Here is a tiny trained network, its code and every weight. The questions are about switching its units off for an input and a class, where a switched-off unit gives its printed mean instead of its output.

import numpy as np


def w(rows, s, z=0):
    codes = np.array(rows[::2]) - 128.0
    scale = np.full(codes.shape[1], s)
    scale[-1] = z or s
    return codes * scale


def f(y):
    return y / 2 * (1 + np.tanh(0.7978845608 * (y + 0.044715 * y**3)))


def log_softmax(a):
    a = a - a.max(-1, keepdims=True)
    return a - np.log(np.exp(a).sum(-1, keepdims=True))


def net(x, mask):
    res = np.array(x, float).reshape(1, 3) / 4 @ E
    y = f(res @ A[0][:, :-1].T + A[0][:, -1])
    res = res + np.where(mask, y, B[0][:, -1]) @ B[0][:, :-1]
    return log_softmax(res[-1] @ U[:, :-1].T + U[:, -1])


A, B = {}, {}
E = w([
[151,209,22,168],'x0',
[42,250,148,109],'x1',
[91,140,62,2],'x2',
],0.0097)
A[0] = w([
[77,96,122,138,110],'n1',
[90,68,169,89,203],'n2',
[151,129,144,130,108],'n3',
[140,86,150,81,70],'n4',
[73,148,125,62,254],'n5',
[156,37,150,147,158],'n6',
[98,64,229,24,214],'n7',
[165,44,170,157,144],'n8',
[148,122,133,232,143],'n9',
[158,95,39,102,188],'n10',
[142,115,8,88,205],'n11',
[94,102,119,113,125],'n12',
[110,171,234,170,206],'n13',
[109,127,216,44,137],'n14',
],0.016,0.005)
B[0] = w([
[128,140,144,123,132],'n1',
[159,169,187,111,199],'n2',
[128,118,129,125,131],'n3',
[148,170,135,162,162],'n4',
[49,135,116,127,212],'n5',
[237,96,107,125,210],'n6',
[128,194,254,85,251],'n7',
[225,69,93,128,214],'n8',
[68,68,85,131,206],'n9',
[151,197,82,112,190],'n10',
[96,164,31,114,212],'n11',
[120,145,131,124,141],'n12',
[115,98,168,228,217],'n13',
[67,108,181,76,200],'n14',
],0.033,0.016)
U = w([
[184,121,209,137,27],'0',
[98,169,34,126,196],'1',
[216,186,133,110,116],'2',
[79,166,136,100,23],'3',
[69,141,149,247,254],'4',
[114,167,214,104,127],'5',
[167,64,88,82,120],'6',
],0.011,0.0023)

Each question gives the input, the list of numbers given to net, and the class t.
The units are the neurons (one row each of A and B). Each row of codes is followed by its name. A weight is (code - 128) times the scale printed after its matrix; where a second scale follows, it is the last column's (A, B and U).
mask holds one flag per neuron, in row order. A switched-off neuron (its flag False) gives its mean, the last column of its row in B, instead of its output. The means were averaged over made-up inputs and are rounded, as every weight is.
A unit's drop is (log p(t) with every unit on - log p(t) with that unit switched off) / (log p(t) with every unit on - log p(t) with every unit switched off).
The circuit of an input: a set's keep is (log p(t) with only the set's units on - log p(t) with every unit switched off) / (log p(t) with every unit on - log p(t) with every unit switched off). Starting from the 12 units with the biggest drops (on a tie, the unit counted first), units are removed one at a time, each time the one whose removal leaves the highest keep (on an exact tie, the one counted first), for as long as the keep stays at least 0.8.
circuit, biggest first: the units of the circuit, biggest drop first
top k neurons: the k neurons with the biggest drops, biggest first
drop of u: that unit's drop, to one decimal
input [0,0,-6], class 4: circuit, biggest first => n13
input [-8,5,-7], class 0: top 2 neurons => n13, n8
input [1,-8,6], class 2: top 3 neurons => n9, n6, n5
input [-2,4,-2], class 4: top 2 neurons => n13, n7
input [-1,0,8], class 3: top 2 neurons => n11, n5
input [-5,4,-7], class 4: top 2 neurons => n13, n9
input [1,-7,1], class 2: top 4 neurons => n10, n9, n14, n5
input [-5,6,-5], class 4: top 2 neurons => n13, n6
input [-4,-7,-7], class 6: top 2 neurons => n8, n9
input [8,-6,-6], class 6: top 3 neurons => n8, n5, n6
input [1,7,6], class 3: top 3 neurons => n14, n8, n6
input [-2,1,-5], class 4: top 2 neurons => n13, n7
input [6,5,6], class 1: drop of n14 => 0.0
input [4,-6,-2], class 6: drop of n6 => 0.1
input [1,0,8], class 1: circuit, biggest first => n11
input [1,-1,-8], class 6: drop of n8 => 0.4
input [1,1,-7], class 4: drop of n13 => 0.3
